Here is a tiny trained network, its code and every weight. The questions are about switching its units off for an input and a target symbol, where a switched-off unit gives its printed mean instead of its output.

import numpy as np


def w(rows, s, z=0):
    codes = np.array(rows[::2]) - 128.0
    scale = np.full(codes.shape[1], s)
    scale[-1] = z or s
    return codes * scale


def f(y):
    return y / 2 * (1 + np.tanh(0.7978845608 * (y + 0.044715 * y**3)))


def softmax(a):
    e = np.exp(a - a.max(-1, keepdims=True))
    return e / e.sum(-1, keepdims=True)


def log_softmax(a):
    a = a - a.max(-1, keepdims=True)
    return a - np.log(np.exp(a).sum(-1, keepdims=True))


def net(x, mask):
    ids = ['ΘΠαεζλμξσ'.index(c) for c in x.split()]
    T = len(ids)
    res = E[ids] + P[:T]
    u = 0
    for l in range(2):
        r = res
        for j in range(2):
            rows = slice(3 * j, 3 * j + 3)
            q, k, v = (r @ M[l][rows].T for M in (Q, K, V))
            z = softmax(np.where(np.tri(T) > 0, q @ k.T / 3**0.5, -1e9)) @ v
            o = O[l][rows]
            res = res + np.where(mask[u + j], z, o[:, -1]) @ o[:, :-1]
        u += 2
        y = f(res @ A[l][:, :-1].T + A[l][:, -1])
        res = res + np.where(mask[u : u + 8], y, B[l][:, -1]) @ B[l][:, :-1]
        u += 8
    return log_softmax(res[-1] @ U[:, :-1].T + U[:, -1])


Q, K, V, O, A, B = {}, {}, {}, {}, {}, {}
E = w([
[64,165,96,103,236,134,124,127,31],'Θ',
[87,45,161,190,114,106,84,190,221],'Π',
[126,128,177,103,89,137,86,104,192],'α',
[121,160,23,128,119,156,163,135,223],'ε',
[151,86,96,96,198,209,110,149,149],'ζ',
[134,130,251,152,170,176,139,169,103],'λ',
[140,109,76,202,57,146,133,86,71],'μ',
[118,119,131,120,78,135,25,155,133],'ξ',
[143,185,123,219,109,78,93,38,143],'σ',
],0.018)
P = w([
[142,120,157,88,103,227,2,93,169],'0',
[164,126,194,148,133,66,119,116,174],'1',
[143,129,181,147,142,74,113,104,172],'2',
[129,122,164,139,171,79,133,95,160],'3',
[134,72,131,141,121,110,158,133,148],'4',
[125,104,125,139,130,112,143,135,156],'5',
[119,106,107,141,129,122,136,141,150],'6',
[103,124,117,149,130,125,129,138,151],'7',
[103,117,102,158,144,128,142,157,136],'8',
[86,129,105,161,135,134,129,148,143],'9',
[74,132,100,153,140,138,138,153,139],'10',
[61,157,117,157,113,112,126,157,125],'11',
[60,156,107,157,144,126,147,165,119],'12',
[81,147,89,165,162,128,150,168,136],'13',
],0.0085)
Q[0] = w([
[154,174,230,38,90,129,129,167,158],'L0H0',
[172,102,159,87,148,172,163,161,137],'L0H0',
[97,118,48,198,91,95,48,117,109],'L0H0',
[106,120,72,215,46,200,124,109,76],'L0H1',
[76,91,74,205,97,196,35,2,161],'L0H1',
[129,124,187,63,153,126,55,172,156],'L0H1',
],0.007)
K[0] = w([
[179,109,144,171,94,131,40,130,112],'L0H0',
[129,127,192,127,52,122,64,111,147],'L0H0',
[34,157,70,86,166,76,137,145,152],'L0H0',
[70,78,79,217,174,96,154,176,153],'L0H1',
[49,81,2,157,83,132,140,123,187],'L0H1',
[167,79,134,115,135,229,114,82,14],'L0H1',
],0.0069)
V[0] = w([
[160,96,172,73,67,154,79,87,129],'L0H0',
[205,120,126,91,209,117,141,34,136],'L0H0',
[246,118,139,179,162,138,80,146,120],'L0H0',
[25,109,186,138,65,148,211,164,179],'L0H1',
[104,108,63,161,128,79,187,138,2],'L0H1',
[199,93,56,194,204,168,100,221,212],'L0H1',
],0.0063)
O[0] = w([
[174,88,56,126,162,177,92,44,114,103],'L0H0',
[98,142,199,208,42,165,150,127,69,112],'L0H0',
[142,188,185,84,148,115,80,63,9,123],'L0H0',
[192,110,74,170,97,114,103,255,167,173],'L0H1',
[46,49,169,84,87,197,157,67,157,59],'L0H1',
[148,149,158,125,151,14,192,152,136,255],'L0H1',
],0.0073,0.008)
A[0] = w([
[128,119,130,140,134,192,90,48,82,138],'L0N0',
[149,81,125,158,141,129,59,123,163,129],'L0N1',
[150,76,85,102,144,166,155,89,111,168],'L0N2',
[155,131,106,56,93,163,95,140,157,247],'L0N3',
[106,109,153,2,208,137,66,111,156,140],'L0N4',
[124,97,116,127,188,118,86,137,149,60],'L0N5',
[119,202,117,174,52,64,177,126,118,145],'L0N6',
[116,68,70,115,228,107,132,226,156,183],'L0N7',
],0.0075,0.0016)
B[0] = w([
[155,120,110,112,164,135,45,119,42,147],'L0N0',
[175,160,116,25,111,177,63,102,114,148],'L0N1',
[153,39,105,132,48,110,131,108,128,129],'L0N2',
[191,107,56,149,84,140,102,87,241,134],'L0N3',
[105,61,107,209,78,17,27,253,174,146],'L0N4',
[179,213,182,79,49,69,78,150,135,138],'L0N5',
[85,99,128,235,65,176,227,120,178,250],'L0N6',
[73,214,197,105,35,140,121,79,121,222],'L0N7',
],0.0065,0.011)
Q[1] = w([
[173,187,132,134,185,85,76,192,139],'L1H0',
[131,185,156,166,217,130,132,132,45],'L1H0',
[177,152,88,150,73,145,166,151,138],'L1H0',
[152,164,117,143,135,124,156,215,188],'L1H1',
[121,184,165,192,213,63,84,210,111],'L1H1',
[147,115,68,255,11,107,180,170,177],'L1H1',
],0.0074)
K[1] = w([
[147,153,104,81,152,120,103,159,123],'L1H0',
[140,173,61,156,76,73,93,107,58],'L1H0',
[120,135,108,182,125,130,184,131,176],'L1H0',
[134,165,144,73,101,154,165,154,156],'L1H1',
[131,180,123,114,122,223,87,125,163],'L1H1',
[2,155,147,107,108,114,136,168,143],'L1H1',
],0.0099)
V[1] = w([
[25,165,110,134,169,109,127,134,118],'L1H0',
[239,223,214,105,120,122,172,168,136],'L1H0',
[254,155,60,124,165,147,145,67,150],'L1H0',
[29,131,215,119,137,80,128,145,81],'L1H1',
[98,151,149,162,207,145,59,164,65],'L1H1',
[90,173,23,132,110,144,196,68,89],'L1H1',
],0.0069)
O[1] = w([
[179,86,106,144,115,104,117,114,137,97],'L1H0',
[41,70,74,187,108,155,101,66,79,185],'L1H0',
[77,179,186,161,113,111,193,159,137,128],'L1H0',
[193,118,115,186,187,106,62,91,162,74],'L1H1',
[150,143,127,162,215,169,126,176,191,2],'L1H1',
[164,106,254,118,168,175,168,116,116,162],'L1H1',
],0.0082,0.0079)
A[1] = w([
[131,195,205,92,198,109,108,122,132,138],'L1N0',
[89,135,208,116,103,189,76,75,114,254],'L1N1',
[10,140,97,76,108,63,131,156,79,53],'L1N2',
[138,189,88,84,89,184,38,196,209,246],'L1N3',
[89,101,167,176,162,160,185,161,109,92],'L1N4',
[116,103,146,123,99,1,105,66,191,161],'L1N5',
[83,91,107,148,128,136,149,147,128,109],'L1N6',
[141,116,61,157,99,115,99,179,214,102],'L1N7',
],0.0069,0.0033)
B[1] = w([
[116,123,54,144,112,53,106,120,180,155],'L1N0',
[142,58,131,100,254,73,113,102,100,209],'L1N1',
[187,83,172,144,109,170,104,117,135,234],'L1N2',
[88,100,112,157,76,117,220,107,152,215],'L1N3',
[133,184,139,77,45,200,42,114,186,200],'L1N4',
[167,134,68,108,135,214,145,180,68,254],'L1N5',
[76,90,98,144,139,127,58,152,177,182],'L1N6',
[193,166,163,100,169,118,109,135,82,225],'L1N7',
],0.0083,0.0087)
U = w([
[124,26,84,87,125,67,139,136,183,140],'Θ',
[68,130,93,134,140,150,92,77,121,87],'Π',
[165,174,95,69,82,232,52,112,102,18],'α',
[183,136,175,82,138,159,121,125,3,213],'ε',
[95,150,122,139,127,62,91,27,161,126],'ζ',
[82,131,66,151,187,106,188,209,49,215],'λ',
[157,170,143,81,88,92,101,141,140,4],'μ',
[79,120,105,139,95,162,229,67,147,161],'ξ',
[179,133,130,144,141,208,102,98,188,93],'σ',
],0.0054,0.003)

Each question gives the input, a string of symbols that net reads in full, and the target symbol t.
The units are the heads (3 rows each of Q, K, V and O) and the neurons (one row each of A and B). Each row of codes is followed by its name. A weight is (code - 128) times the scale printed after its matrix; where a second scale follows, it is the last column's (O, A, B and U).
mask holds one flag per unit, layer by layer, with each layer's heads first. A switched-off unit (its flag False) gives its mean, the last column of its rows in O or B, instead of its output. The means were averaged over made-up inputs and are rounded, as every weight is.
A unit's drop is (log p(t) with every unit on - log p(t) with that unit switched off) / (log p(t) with every unit on - log p(t) with every unit switched off).
The circuit of an input: a set's keep is (log p(t) with only the set's units on - log p(t) with every unit switched off) / (log p(t) with every unit on - log p(t) with every unit switched off). Starting from the 12 units with the biggest drops (on a tie, the unit counted first), units are removed one at a time, each time the one whose removal leaves the highest keep (on an exact tie, the one counted first), for as long as the keep stays at least 0.8.
units of the circuit, in order: the units of the circuit, biggest drop first
most important unit: the unit with the biggest drop
k most important neurons: the k neurons with the biggest drops, biggest first
top k neurons in layer l: the k neurons of layer l with the biggest drops, biggest first
heads that matter: for each layer, one digit per head in row order, 1 if its drop is at least 0.15 and else 0, layers parted by /
input Π ζ μ α, target α: 4 most important neurons : (L0N4; L1N5; L1N2; L1N7)
input ζ ξ λ ζ, target λ: 2 most important neurons : (L0N4; L1N4)
input ε μ μ μ ε Π λ Θ, target ε: units of the circuit, in order : (L1H1; L1N2)
input Π μ α, target α: units of the circuit, in order : (L1H1; L1N5)
input α μ λ μ μ μ ε α, target Θ: heads that matter : 01 / 00
input α μ μ μ μ Π λ μ μ Π λ μ, target λ: units of the circuit, in order : (L1H1; L1N4; L0H1)
input σ μ Π ε ε μ Θ μ Θ Θ λ, target σ: units of the circuit, in order : (L1H1; L0H1; L1N4)
input λ μ ε ε Π Θ μ, target σ: 2 most important neurons : (L0N6; L0N1)
input Π μ μ ε μ μ α μ μ μ Θ, target Π: heads that matter : 11 / 10
input ε Π μ Π, target ε: most important unit : L0N6
input ε ε ε λ Π Θ μ, target σ: 2 most important neurons : (L0N1; L0N6)
input μ λ Θ ε Π σ Θ, target μ: 4 most important neurons : (L0N0; L1N0; L1N4; L0N6)
input ε Θ ζ, target ε: 2 most important neurons : (L0N6; L0N4)
input μ σ Π Θ μ ζ μ α μ α, target Θ: most important unit : L0H1
input μ ε ε μ μ λ ε α α α ε σ, target ξ: 2 most important neurons : (L0N6; L1N7)
input ε μ α, target ε: heads that matter : 00 / 01
input ξ ξ σ μ Π Π ξ μ μ μ μ σ ξ λ, target ξ: 2 most important neurons : (L1N3; L0N4)
input μ μ μ ε μ σ μ ξ, target Θ: 2 most important neurons : (L1N1; L1N3)
input α μ λ, target α: 3 most important neurons : (L1N4; L1N2; L0N3)
input ε Π ζ μ α σ, target λ: top 2 neurons in layer 1 : (L1N5; L1N4)
input Π μ ε ζ, target α: top 2 neurons in layer 0 : (L0N4; L0N7)
input α α α, target ξ: most important unit : L1H1
input α Π α μ ε λ, target α: 4 most important neurons : (L1N4; L1N2; L0N6; L0N3)
input μ α Π ε ξ μ ε ε ε μ ε μ μ Π, target ε: heads that matter : 00 / 01
input Θ σ μ ε α Π Π Π Θ Π α ε λ, target Θ: top 2 neurons in layer 0 : (L0N6; L0N0)
input μ μ μ Θ ζ μ ξ σ, target σ: heads that matter : 10 / 01
input α μ μ ε ξ σ Θ, target α: heads that matter : 11 / 11
input μ ε ζ, target Θ: top 3 neurons in layer 0 : (L0N6; L0N4; L0N0)
input ε ε ζ, target ε: most important unit : L1H1
input μ σ μ, target ε: heads that matter : 11 / 00
